(in the rows, 128 means zero)
Known rows:
z_949: [134 132 124 128 142 112 135 115 203 156 143 172 124 124 124 156 123 116
 124 115 153 114 178 112 118 183 176 155 123 123 130 117 144 132 201 112
 170 119 116 127 133 108 122]
z_60: [122 137 119 128 127 159 141 152 121 120 122 116 136 132 126 120 144 113
 122 112 117 120 119 144 121 141 115 111 137 129 123 111 127 126 119 117
 113 129 115 126 113 123 138]
z_820: [119 127 121 145 170 140 158 122 125 105 124 119 122 108 125 124 118 112
 124 124 120 104 132 115 123 150 133 117 122 127 129 113 148 127 121 112
 122 139 145 151 126 109 120]
z_823: [124 130 124 127 114 110 139 108 125 110 125 144 125 164 125 145 121 113
 131 130 116 132 142 123 157 104 115 113 122 128 119 147 124 122 118 113
 110 129 112 128 120 121 122]
z_906: [123 121 118 139 158 110 142 124 121 170 118 125 121 108 126 125 125 116
 149 144 119 110 151 116 121 111 130 120 122 130 149 158 175 130 123 110
 124 113 158 165 155 136 125]
z_234: [126 135 122 125 115 120 121 142 118 102 130 122 128 151 126 134 125 121
 130 140 115 113 134 115 149 109 121 116 127 129 122 167 126 127 125 121
 119 125 112 123 146 122 125]
z_857: [124 132 127 128 105 118 139 111 132 230 125 120 122 177 134 126 118 112
 124 105 178 116 129 161 124 190 124 156 160 127 126 112 105 128 130 127
 177 117 110 129 127 106 113]
z_987: [119 120 127 127 148 208 112 143 133 104 184 123 148 134 129 123 131 145
 130 140 122 115 122 116 126 119 117 165 124 133 130 117 142 124 136 124
 114 143 120 128 109 116 158]
z_781: [152 123 120 123 134 113 114 114 177 151 118 125 124 108 125 125 129 170
 129 113 145 167 129 126 114 145 140 178 123 126 139 117 102 125 119 138
 175 120 154 123 148 106 120]
z_663: [123 132 123 121 122 118 131 112 118 143 119 118 123 139 131 121 122 116
 121 146 122 114 127 137 124 116 114 114 129 121 120 128 104 126 118 128
 127 123 108 126 117 134 118]
z_254: [130 119 127 128 162 189 117 119 120 101 138 124 142 111 127 121 135 145
 132 147 118 115 121 116 120 122 119 146 122 133 140 118 164 129 119 114
 115 129 144 131 112 143 159]
z_360: [121 122 127 130 152 116 156 137 119 126 120 139 125 108 133 123 132 110
 127 179 116 109 129 121 122 147 119 120 119 122 115 117 168 135 121 112
 126 134 187 139 133 118 121]
z_78: [122 127 135 124 117 117 128 111 116 154 127 120 124 143 134 122 121 116
 121 144 118 110 120 135 123 116 116 121 122 130 122 125 112 126 122 140
 124 126 119 129 117 137 121]
z_522: [122 123 120 123 130 126 128 112 115 116 128 121 121 127 126 123 129 110
 120 135 124 135 139 128 116 118 115 116 123 129 120 127 103 125 157 131
 121 128 106 124 117 135 123]
z_549: [121 123 133 128 126 109 121 131 115 107 119 129 130 107 139 124 155 112
 119 162 122 127 120 149 124 116 113 118 124 128 120 114 123 121 115 115
 128 130 187 125 125 127 123]
z_90: [119 119 146 150 123 132 133 109 114 111 124 123 122 111 131 123 137 111
 123 118 120 115 124 125 130 132 112 120 145 129 121 119 112 129 118 134
 129 127 105 127 111 126 126]
z_303: [199 124 126 124 103 113 114 110 135 196 122 145 122 126 134 123 124 121
 135 109 164 182 118 179 136 107 197 149 127 122 197 114 120 163 123 143
 140 114 120 119 125 122 131]

Facts:
z_154 ε z_679,z_944,z_90,z_847
z_159 ε z_31,z_266
z_196 ε z_415,z_457,z_497,z_698,z_825,z_368
z_220 ε z_522,z_641,z_858,z_519,z_142
z_234 ε z_524,z_626
z_265 ε z_128,z_949,z_5,z_953
z_276 ε z_844,z_272,z_944,z_341,z_954,z_953
z_277 ε z_581,z_485
z_285 ε z_189,z_606,z_444,z_954
z_287 ε z_358,z_457,z_444,z_191,z_470,z_467,z_33
z_298 ε z_307,z_967,z_735,z_467
z_330 ε z_841,z_169,z_954
z_342 ε z_128,z_581,z_371,z_987,z_791,z_953
z_350 ε z_56,z_5,z_142
z_372 ε z_60,z_368
z_382 ε z_307
z_384 ε z_332,z_898,z_317,z_565
z_399 ε z_524,z_191,z_161,z_953
z_431 ε z_684,z_470,z_122,z_368
z_448 ε z_517,z_825,z_341
z_451 ε z_268,z_619,z_681
z_466 ε z_73,z_852,z_641,z_215,z_411
z_494 ε z_524,z_898,z_987,z_893,z_569
z_495 ε z_549,z_849,z_903,z_360,z_814
z_540 ε z_938,z_655,z_25,z_192,z_795
z_562 ε z_5,z_709
z_584 ε z_820,z_511,z_90,z_467
z_588 ε z_579,z_358,z_543
z_636 ε z_299,z_560,z_841
z_660 ε z_485,z_457,z_497,z_3,z_467,z_161
z_692 ε z_209
z_728 ε z_849,z_485,z_560
z_751 ε z_820,z_268,z_685,z_358,z_33
z_756 ε z_846,z_215
z_758 ε z_106,z_358,z_485,z_221,z_497,z_735
z_764 ε z_470,z_847
z_785 ε z_694,z_332,z_299,z_987
z_797 ε z_944,z_726
z_819 ε z_987,z_191,z_176,z_266
z_823 ε z_709
z_873 ε z_830
z_876 ε z_569,z_33,z_621
z_881 ε z_189,z_268,z_221,z_560,z_254
z_906 ε z_25,z_419,z_781,z_681,z_192,z_735,z_467
z_909 ε z_254,z_31,z_191,z_192
z_930 ε z_444,z_565
z_956 ε z_209,z_857,z_671,z_565,z_368
z_966 ε z_944,z_5
Ω z_444 <- z_10,z_431,z_457,z_466,z_511,z_540,z_857,z_893,z_909,z_956
Ω z_303 <- z_106,z_3,z_332,z_692,z_785,z_852,z_892
Ω z_415 <- z_126,z_517,z_621,z_756,z_849
Ω z_949 <- z_128,z_161,z_360,z_470,z_562,z_588,z_70,z_819,z_825,z_873
Ω z_764 <- z_142,z_171,z_196,z_266,z_285,z_382,z_967
Ω z_565 <- z_154,z_192,z_415,z_495,z_797,z_823
Ω z_781 <- z_159,z_31,z_549,z_728
Ω z_89 <- z_169,z_209,z_272,z_33,z_350,z_494,z_519,z_524,z_655,z_751,z_881,z_938,z_944
Ω z_857 <- z_176,z_384,z_617,z_898
Ω z_489 <- z_189,z_791,z_986
Ω z_277 <- z_191,z_254,z_485,z_543,z_626,z_679,z_764,z_987
Ω z_299 <- z_194,z_341,z_372,z_581,z_584
Ω z_122 <- z_215,z_277,z_358,z_506,z_850
Ω z_850 <- z_220,z_481,z_60,z_698
Ω z_451 <- z_221,z_234,z_363,z_467,z_560,z_619,z_636,z_73,z_814,z_830,z_930
Ω z_893 <- z_25,z_497,z_919
Ω z_10 <- z_265,z_399,z_78,z_844
Ω z_161 <- z_268,z_317,z_553,z_579,z_660,z_820,z_903,z_906,z_954
Ω z_457 <- z_276,z_522,z_663
Ω z_419 <- z_298,z_303,z_876,z_953
Ω z_511 <- z_307,z_400,z_56,z_709,z_90
Ω z_641 <- z_330,z_371,z_781,z_841,z_89
Ω z_506 <- z_342,z_847,z_858
Ω z_342 <- z_368,z_5,z_569,z_64,z_685,z_735,z_846
Ω z_154 <- z_411
Ω z_287 <- z_419,z_448,z_489,z_606,z_694,z_758,z_884
Ω z_191 <- z_61,z_681,z_684
Ω z_70 <- z_671,z_86
Ω z_126 <- z_726,z_795
Ω z_884 <- z_966

Rows:
No name comes twice in this set of rows, the named rows included.
[196 124 121 126 110 111 112 116 157 177 119 125 123 104 129 126 125 122
 144 112 150 177 116 149 130 111 231 156 130 126 213 113 117 127 123 165
 148 115 135 129 121 123 136] | z_419
[120 175 129 127 131 150 137 188 124 103 149 122 131 108 122 123 179 125
 125 111 134 130 120 141 119 179 119 120 176 127 122 119 124 125 129 116
 112 138 115 127 111 130 120] | z_368

The same objects again, as new rows of numbers:
Known rows:
z_192: [142 126  98 132 157 145 145 119 125 130 120  94  89 135 127 144 132 120
 116 139 125 164 142 121 143 147 113 121 135 125 155 103 126 107 108 116
 139 107 188 133 147 159 152 152 124 126 125 142 129 133 108 122 167 131
 132]
z_277: [134  55 125 158  83 105 130 148 239 112 145 147 189 164 105 155 100 122
 183 121 108 125 118 174 117 130  83 110 159 159  90 182 144 144  90  86
 154 119  64 168  90 141  80  69 116 146 136 115 160 136 180 184  82 121
 116]
z_844: [146 186 135 117 113 115 110 125 125 122 178 163 151  85 114  88 151 144
 124 102 120 153 125 121 123 104 140 153 153 113 155 127 121 109 162 141
 123 154 168 122 132 125 140 125 136 117 154 152 123 124 131 123 140 137
 160]
z_519: [146 108 135 160 127 132 135 109 126 128 105  97  93 107 143 105 148 155
 126 186 111 116 104 137 113 139 175 174 141 137 119 119 144 151 139 149
 114 160 130  92 161  99  89 151 120 117  99 124 168  97 113  60 149 122
 123]
z_161: [123 105 144 140  95 143 110 122 133 152 137 131 154 111 128 106 121 104
 146 164 171 164 150  77 128 112 124  96 157 163 100 143 176 129 178  93
 101  84  69 146 144 172 172 140 159 129  89 132 127 134 156 118 129 123
 110]
z_89: [138 104 162 164 113 144 123 114 152 143  97  96 103  97 138 117 132 168
 126 183 119 152 114 125 123 124 160 175 161 181  99 137 141 144 135 118
 114 144 134 127 143  79 104 131 124 108  94 153 168  88 133  76 130 126
  86]
z_494: [132  31 118 137 122 154  94 159 127 140 124 167  66 125 146 120 151 115
 148 202  73 102 120 129 104 118 185 163 140 147  97 135 154 126  81 142
 111 148 124 156 187  56  53 146 111 131 105 108 131 153 100  91 153  69
 151]
z_581: [140 115 103 130 126  93 127 112 137 102 169 126 149 139 128 125 153 108
 147 152 139 147 131 132 105 109 130 139 151 143 117 139 145 122 153 146
 134 127 119 126 141 154 125 146 107 131 122 127 146 139 147 126 142 136
 133]
z_61: [161 118 125 142 106 110 156 155 154 148 126 136 146 169 107 135 127 179
 159  94 157  76 160 185 130 120  80 121 107 119 149  87 128 156  84 124
  94 121 121  94  84 160 140  93 106 106 138 105 169 125 139 142 119 143
 134]
z_78: [146 195 126 113 119 112 117 126 120 127 166 160 159  88 104 101 155 145
 118 102 121 143 126 116 142 128 155 157 155 111 148 132 125 109 144 131
 116 143 162 119 124 133 134 132 147 130 155 149 127 129 122 124 140 134
 156]
z_330: [ 96  74 120 149 132 125 116 137 153 121  98 128 102  89 154 123 113 145
 110 146  88 118 109 129  91 121 127 117 120 126 148 143 132 133 121 174
 152 179 116 138 170  63  67 121 147 137 138 114 117 114  94 124 104 103
 152]
z_636: [ 89  93  83 143 117 100 131 135 169 104 126 113 132  95 140 147 123 112
 110 128  94 132 115 128  88 128  95  98 121 127 148 167 145 107 111 184
 156 169  99 152 162  90  84 113 159 157 145 126 110 135 109 167  89 108
 162]
z_122: [149 144 159 143 130 131 119 129 153 150 105 114 143 135 118 140 128 161
 142 122 172 140 149 131 145 114 114 128 144 162 113 130 112 137 118  98
 117 107 104 144  86 114 146 109 126 110 126 134 138 110 159 127 109 136
  87]
z_949: [112 130 139 135  93 148 119 115 134 148 132 117 147 108 129 132 118 132
 143 151 169 156 142  77 125 110 118 112 150 156 112 140 160 131 171 105
 110  96 103 140 126 136 165 125 165 129  91 148 130 131 157 105 127 137
  93]
z_56: [148 204 118 107  99 120 124 122 114 133 180 160 157 101 103 110 156 143
 121 102 107 143 114 111 133 128 155 164 154  99 149 114 128 114 150 137
 123 143 170 113 118 127 130 127 147 135 141 159 129 128 135 116 138 146
 155]
z_785: [ 60  90 112  88 146  80 139 135  34  84 118 146 115 159 152 163 124  68
 124  89  92  81 105 163  99 136 148 153 123 138  95 162 164  95 105 148
 139 150 121 191 159  52 151 148  96 152 117 110  85 188  95 208 126 122
 104]
z_86: [110 130 116 131 118 134 134 115 109 147 132 120 133 111 136 108 123 116
 120 151 165 133 140  91 115 125 134  93 118 122 140 117 162 131 173 138
 108 102  83 105 147 169 158 157 164 141 107 128 122 132 126 106 137 127
 138]

Rows:
No name comes twice in this set of rows, the named rows included.
[122  60 128 142 123 177 117 152 124 135 104 148  72 120 141 112 129 117
 128 172  72 113 107 126 127 144 166 147 131 130 111 130 148 124  82 127
 119 146 147 145 176  82  79 135 132 126 107 115 119 137  89 106 148  91
 142] | z_159
[101  95 131 112  87 180 145 135 149 140 116 135  87 136 156 152 109 118
 138 198  43  82  60 104 107 142 167 173 106  84 102 102 132 181 141 154
 167 146 133 106 140  58  35 123 142 152  90 128 146 117 126  56 127 122
 118] | z_350
[ 76 103 142  98 153 128 145 132  54  89  99 137 109 157 144 137  92  79
 109  92  87 101  96 152 129 160 145 128 113 124 106 153 139 112 113 111
 143 135 144 163 145  97 148 147 108 154 125 113  83 155  98 188 122 126
 105] | z_876
[132  79 135 140 109 150 157 175 173 144 115 162 143 186 112 135  80 156
 165  85 102  57 135 189 142 159  81  96 101  95 146  99 120 156  56  88
 112 120 128 116  91 163  97  80 118 133 149  86 151 136 124 166 114 114
 146] | z_382
[160  65 132 149 119 135 102 133 111 133 132 145  81 125 142 102 170 133
 144 202 115 120 130 137 112 101 185 188 153 162  94 123 157 131 108 143
  96 144 144 114 174  87  94 155 100  97  92 111 157 128 113  59 168 102
 124] | z_524
[116 121 110 114 103 131 127 117 112 138 155 139 135 129 132 115 143 103
 148 151 151 135 139  96 111 103 129 112 133 127 119 116 155 134 170 142
 125  99  98 115 143 156 158 145 143 134  91 123 131 151 143 100 140 130
 133] | z_128
[145 103 133 154 120 152 134 126 111 137 105 117  77 113 137 111 146 144
 113 176 112 121 129 136 134 133 160 162 134 141 119 114 155 131 105 137
 106 153 150 112 164 107 115 152 126 113  91 131 144 109 100  81 161 117
 126] | z_31
[144 182 153 124 125 128 102 121 122 121 165 170 156  85 113  73 128 143
 114  95 123 157 119 122 137 112 142 145 139 107 154 122 105 116 162 118
 130 157 190 112 131 150 128 123 137 114 165 142 124 112 118 124 146 140
 156] | z_90
[131 146 120 133 167 129 110 116 130 171  93  67 110 121 147 187 123 175
 128 125 164 168 164  79 134 146 130 120 144 161 146 134  96 102 124 120
 119  95 127 179 127  68 132 132 140 124 150 172 129 118 144 123 123 125
 107] | z_565
[127 136 129 110 109 176  99 169 127 134 146 187 103  99 110 108 130  99
 108 113  61 128 120 117 147 146 142 128 128 105 140 142 143  88  76 111
 119 142 182 168 154 125 119 116 159 146 142 132  89 162  97 150 153  91
 173] | z_909
[148 142 164 118 161 123 102 137 147 131 105 156 119 147 113 109 145 126
 114 137 176 124 154 149 153  74  99 104  77 131 121 113  76 155 115 141
 138 133 127  86  89 159 144  99 104  82 142  93 109 107 129 121 100 136
 122] | z_847
[ 97  92 199 133 160 183 115 136 120 112  84 125 121 138 139 118  54  95
 116 104  87 156  98 132 169 180 141 110 137 155  87 172 123 116 101  41
 146 114 135 191 129 126 136 122 139 142 139 127  90 130 111 183 124  99
  96] | z_287
[162 189 137 126 133 100 108 111 143 107 194 152 183 111 107  89 146 120
 141 103 114 156 116 131 137 140 167 160 168 119 125 141 112 109 157 113
 123 138 138 117 116 166 109 139 121 140 166 150 141 119 149 132 143 130
 153] | z_497
[161  79 153 149  86 150 128 165 161 172 114 164 122 166  93 139 123 167
 152 111 160 114 179 167 154 120  79 123 145 164 115 111 150 135  50  57
  75 101 146 149  94 138 181  83 105  89 107 124 156 146 143 148 132 126
  86] | z_191
[146  68 145 139 152 120 130 170 173 148 139 156 160 209 133 138  87 159
 200  80 130  61 150 174 128 152 120 104 105 103 131 111  87 168  78  85
 110  89  68 134  71 144  61  91  92 138 189  97 168 131 161 171  97 111
 149] | z_196

The same objects again, as new rows of numbers:
Known rows:
z_938: [142 125 145  85  95 142 153 113 122  84  79 142 177 154 106 103 124 118
 121 126 115 136  58 110 149 141 154]
z_858: [ 89 116 176 142 106  97  77 129 104  99 122 182 117 141 116 135 143 136
 102 123  80 119 149 190  93  81 128]
z_617: [150  79 106 129 160 124 112  97 137 154 163 145 155 108 114 133 123 111
 162 177 127 117 104  96 104 112 158]
z_919: [146  73 113 136 155 126 113  88 131 157 164 135 144 126 110 142 127 113
 149 179 129 105  91 105  97 126 161]
z_588: [114 130 142 109 146 153 104 109 159 139 127 118  99 149 147 115 133 101
 132 130 157 107 142 118 198 142 105]
z_579: [150 114 115 107 164 160  92 150 127 131  99 107 119 138  95 136 165 114
 145 114 173 110 143 185 175 159  98]
z_303: [151 176  91 122 158  86  99 132 147  85 155 158 121 127 156 123 134  93
 158  88 146 162 123  85 102 113 164]
z_209: [167 129 159  95 130  78 190 165 106 101  81 147 177 154 128 123 158 168
 132 154 160 133  64 110  98 122  95]
z_785: [134 186 107 171 162  91 100 173 164 167 165 122 123 149 163  93  87  91
 112  75 161 162 137  90  90 122 182]
z_70: [141  89 108 127 161 145  93  97 140 111 104 141 126 139 125 143 145 112
 170 108 164 126 128 119 164 118 115]
z_106: [122 182  84 104 159  75 113 185 144  73 185 122 130 104 117  98 152  94
 104  91 148 146 139 100 103 157 168]
z_898: [163  77 122 177 148 130 153 155  89 179 120 105 140 114  97 123 137 120
 110 181 139 115 120 105  95 144 152]
z_953: [161 175  83 111 152 134 143 183 139 145 160 144 126  96 130 115 146 120
  71  90 153 211 144 113  88 136 151]
z_681: [ 84 175 172 163  54 124 130 129  95  83 108  71 162  58 128 186 111 115
 125 103 124 127 139 193 150 145 156]
z_553: [154  91 115 123 167 156  86 105 143 125 102 129 126 145 102 153 145 103
 175  87 168 121 136 153 162 122  97]
z_372: [141 114 161 143 127 108 160 129 142 142 150 137 107 139 179 130 146 111
 162 163 163 111 139  94 136 129  90]
z_671: [163 106 134 136 171 114 142 171 111 139  99  97 108 151 122 149 170 119
 175 135 175 104 148 135 127 133  92]

Rows:
No name comes twice in this set of rows, the named rows included.
[110 118 154  95 147 180  88 107 161 145  95 106 104 150 125 114 110  94
 160 107 159  99 142 122 207 155 137] | z_906
[100 182  85 112 165  69  73 180 126  78 174 185 129 143 143 121 153  94
  77 100 159 141 129  92  94 101 163] | z_852
[ 70  98 194 167 103  84  69 133  92  81 131 164 116 153 101 108 139 149
 140  99  66 114 153 200  97  68 148] | z_846
[146 104 122 104 127 113 148 101 143  92  89 155 169 159 138 111 135 133
 152 128 138 133  79 109 134 104 118] | z_89
[ 89 168 166 166  89 120 127 101 161 157 136  93 129 137 168 128  95 118
  97 101 120 107 143 130 157 131 123] | z_277
[ 67 124 180 168  84 128  78  84 163 129 134 171 102 149 169 153 106 101
  96 128  97 117 150 126  95  62 110] | z_220
[104 150 191 179 112 155 110 110 174 181 155 113 100 153 146  90  77 119
 131  85  66 129 154 112 113 106 144] | z_342
[142 150 153 191  84 127 142 163  86 159  80  69 156  96 106 153  94 155
  87  91 128 172 151 171  82 118 136] | z_987
[ 64 179 187 191  72 108 147 105 168 158 136  72 151 135 189 200  81 108
 130  98 124 107 143 146 129 114 118] | z_285
[ 75 163 188 154  71 153 168 123 150 131 142  88 117 126 200 193 114 114
 147 126 137 113 153 131 139 111 111] | z_764
[137 158 146 123 105 112 138 169  97  96 128  88 124  98  96 119 157 141
 111 146 121 116 144 183 135 150 123] | z_358

